Here is a tiny trained network, its code and every weight. The questions are about switching its units off for an input and a class, where a switched-off unit gives its printed mean instead of its output.

import numpy as np


def w(rows, s, z=0):
    codes = np.array(rows[::2]) - 128.0
    scale = np.full(codes.shape[1], s)
    scale[-1] = z or s
    return codes * scale


def f(y):
    return np.maximum(y, 0)


def log_softmax(a):
    a = a - a.max(-1, keepdims=True)
    return a - np.log(np.exp(a).sum(-1, keepdims=True))


def net(x, mask):
    res = np.array(x, float).reshape(1, 4) / 4 @ E
    y = f(res @ A[0][:, :-1].T + A[0][:, -1])
    res = res + np.where(mask, y, B[0][:, -1]) @ B[0][:, :-1]
    return log_softmax(res[-1] @ U[:, :-1].T + U[:, -1])


A, B = {}, {}
E = w([
[120,127,149,151,88,121,8],'x0',
[86,93,201,157,136,81,158],'x1',
[49,98,75,172,156,154,125],'x2',
[115,109,150,44,188,148,89],'x3',
],0.013)
A[0] = w([
[213,180,170,99,115,83,104,15],'neuron 1',
[182,140,57,92,203,153,252,50],'neuron 2',
[137,77,119,165,99,130,26,37],'neuron 3',
[243,129,190,90,101,108,143,31],'neuron 4',
[143,120,143,188,107,116,158,55],'neuron 5',
[101,61,190,7,216,192,109,110],'neuron 6',
[170,141,81,191,76,151,167,22],'neuron 7',
[177,169,56,63,182,251,75,45],'neuron 8',
[177,207,43,147,74,147,130,67],'neuron 9',
[142,151,119,229,62,97,172,165],'neuron 10',
[149,115,85,112,104,155,116,21],'neuron 11',
[126,180,157,153,66,147,13,39],'neuron 12',
[45,101,92,161,146,187,122,11],'neuron 13',
[61,81,239,155,160,39,155,2],'neuron 14',
[28,76,81,164,149,162,107,56],'neuron 15',
[73,100,51,157,146,148,113,42],'neuron 16',
[74,93,82,157,151,147,112,64],'neuron 17',
[79,155,116,110,118,78,15,38],'neuron 18',
],0.011,0.0046)
B[0] = w([
[166,186,127,80,72,75,166,195],'neuron 1',
[109,54,54,135,116,161,188,240],'neuron 2',
[112,89,47,126,108,170,190,185],'neuron 3',
[142,164,115,60,73,88,157,212],'neuron 4',
[70,127,123,132,135,122,90,167],'neuron 5',
[37,131,194,178,58,112,86,249],'neuron 6',
[98,104,136,122,129,103,100,181],'neuron 7',
[156,111,148,169,195,79,68,228],'neuron 8',
[137,90,184,161,151,93,38,198],'neuron 9',
[44,140,185,114,147,112,79,232],'neuron 10',
[151,101,95,128,139,121,101,146],'neuron 11',
[107,87,66,144,128,147,193,207],'neuron 12',
[149,169,146,99,105,85,180,182],'neuron 13',
[246,73,70,187,176,114,68,217],'neuron 14',
[170,173,161,67,106,79,144,201],'neuron 15',
[192,173,150,83,81,105,143,182],'neuron 16',
[168,174,148,85,110,104,152,176],'neuron 17',
[91,104,85,130,123,152,156,188],'neuron 18',
],0.012,0.013)
U = w([
[161,196,135,59,83,84,184,119],'0',
[76,43,63,153,115,171,233,128],'1',
[203,81,127,198,166,106,47,138],'2',
[9,122,192,155,104,117,81,86],'3',
[109,127,171,146,132,161,113,254],'4',
[163,141,154,136,148,227,151,103],'5',
[148,184,148,148,186,213,143,105],'6',
],0.012,0.017)

Each question gives the input, the list of numbers given to net, and the class t.
The units are the neurons (one row each of A and B). Each row of codes is followed by its name. A weight is (code - 128) times the scale printed after its matrix; where a second scale follows, it is the last column's (A, B and U).
mask holds one flag per neuron, in row order. A switched-off neuron (its flag False) gives its mean, the last column of its row in B, instead of its output. The means were averaged over made-up inputs and are rounded, as every weight is.
A unit's drop is (log p(t) with every unit on - log p(t) with that unit switched off) / (log p(t) with every unit on - log p(t) with every unit switched off).
unit that matters most: the unit with the biggest drop
top k neurons: the k neurons with the biggest drops, biggest first
drop when u is switched off: that unit's drop, to one decimal
input [6,5,2,0], class 1: unit that matters most : neuron 3
input [-7,-3,-2,-7], class 1: top 4 neurons : neuron 2; neuron 6; neuron 8; neuron 15
input [7,-7,4,7], class 1: top 3 neurons : neuron 3; neuron 12; neuron 18
input [-6,-5,7,6], class 0: top 3 neurons : neuron 15; neuron 16; neuron 13
input [-1,-3,-1,-5], class 3: top 2 neurons : neuron 14; neuron 10
input [7,-7,-5,-4], class 1: top 2 neurons : neuron 12; neuron 3
input [0,-2,1,5], class 3: top 2 neurons : neuron 6; neuron 14
input [-7,-8,3,-7], class 2: top 2 neurons : neuron 9; neuron 6
input [7,0,5,-2], class 1: top 2 neurons : neuron 3; neuron 12
input [-4,-3,0,2], class 1: top 3 neurons : neuron 2; neuron 14; neuron 10
input [1,4,-2,-1], class 2: top 2 neurons : neuron 14; neuron 6
input [3,8,-6,-7], class 2: top 2 neurons : neuron 14; neuron 6
input [-4,3,2,-5], class 3: drop when neuron 2 is switched off : -0.1
input [-7,8,-4,-5], class 2: unit that matters most : neuron 14
input [-7,-7,-2,6], class 1: drop when neuron 16 is switched off : 0.1
input [-5,7,-1,-5], class 2: drop when neuron 14 is switched off : 1.7
